Below is a small trained network, with its code and all its weights. Each question gives an input and a class and asks what happens when units are switched off, that is, made to give their printed mean instead of their output.

import numpy as np


def w(rows, s, z=0):
    codes = np.array(rows[::2]) - 128.0
    scale = np.full(codes.shape[1], s)
    scale[-1] = z or s
    return codes * scale


def f(y):
    return np.maximum(y, 0)


def log_softmax(a):
    a = a - a.max(-1, keepdims=True)
    return a - np.log(np.exp(a).sum(-1, keepdims=True))


def net(x, mask):
    res = np.array(x, float).reshape(1, 6) / 4 @ E
    y = f(res @ A[0][:, :-1].T + A[0][:, -1])
    res = res + np.where(mask, y, B[0][:, -1]) @ B[0][:, :-1]
    return log_softmax(res[-1] @ U[:, :-1].T + U[:, -1])


A, B = {}, {}
E = w([
[121,151,118,113,135],'x0',
[135,138,88,115,118],'x1',
[250,94,128,118,172],'x2',
[142,114,98,131,111],'x3',
[141,95,131,147,113],'x4',
[78,30,91,99,187],'x5',
],0.018)
A[0] = w([
[6,130,119,162,65,176],'n1',
[163,183,163,148,63,2],'n2',
[108,105,117,138,170,45],'n3',
[83,44,102,70,191,75],'n4',
[238,115,133,84,234,151],'n5',
[182,85,171,87,128,171],'n6',
[89,94,198,137,121,108],'n7',
],0.013,0.003)
B[0] = w([
[1,123,54,197,199,254],'n1',
[148,161,190,44,23,198],'n2',
[113,75,199,130,58,157],'n3',
[231,168,246,51,14,224],'n4',
[80,10,31,156,192,240],'n5',
[141,84,101,172,113,181],'n6',
[68,159,102,66,162,162],'n7',
],0.0099,0.02)
U = w([
[57,110,43,223,246,3],'0',
[143,180,195,80,83,253],'1',
],0.011,0.00048)

Each question gives the input, the list of numbers given to net, and the class t.
The units are the neurons (one row each of A and B). Each row of codes is followed by its name. A weight is (code - 128) times the scale printed after its matrix; where a second scale follows, it is the last column's (A, B and U).
mask holds one flag per neuron, in row order. A switched-off neuron (its flag False) gives its mean, the last column of its row in B, instead of its output. The means were averaged over made-up inputs and are rounded, as every weight is.
A unit's drop is (log p(t) with every unit on - log p(t) with that unit switched off) / (log p(t) with every unit on - log p(t) with every unit switched off).
The circuit of an input: a set's keep is (log p(t) with only the set's units on - log p(t) with every unit switched off) / (log p(t) with every unit on - log p(t) with every unit switched off). Starting from all 7 units, units are removed one at a time, each time the one whose removal leaves the highest keep (on an exact tie, the one counted first), for as long as the keep stays at least 0.8.
circuit, biggest first: the units of the circuit, biggest drop first
k most important neurons: the k neurons with the biggest drops, biggest first
drop when u is switched off: that unit's drop, to one decimal
input [-5,7,6,-6,-6,-3], class 0: circuit, biggest first	(n5)
input [-7,4,5,-1,-5,6], class 1: 2 most important neurons	(n4 n1)
input [0,-5,7,-5,8,-5], class 0: 2 most important neurons	(n5 n4)
input [2,-3,7,-1,5,-7], class 0: 3 most important neurons	(n5 n4 n6)
input [-7,6,7,4,-2,8], class 1: 3 most important neurons	(n4 n1 n3)
input [7,-1,6,2,5,-4], class 0: 2 most important neurons	(n5 n4)
input [-3,4,-5,3,-1,-5], class 0: 3 most important neurons	(n4 n1 n3)
input [3,-2,-8,7,5,-8], class 0: 2 most important neurons	(n1 n4)
input [-4,1,8,3,5,-8], class 0: 3 most important neurons	(n5 n4 n6)
input [3,4,-7,5,-1,-6], class 0: 2 most important neurons	(n1 n4)
input [4,-8,8,-8,-5,-7], class 0: 2 most important neurons	(n5 n4)
input [1,-5,-2,7,1,7], class 1: drop when n4 is switched off	0.5
input [1,-3,6,2,2,8], class 1: drop when n1 is switched off	0.4
input [-1,-4,-2,-4,6,7], class 1: circuit, biggest first	(n4)
input [-6,5,0,-8,4,5], class 1: drop when n7 is switched off	0.0
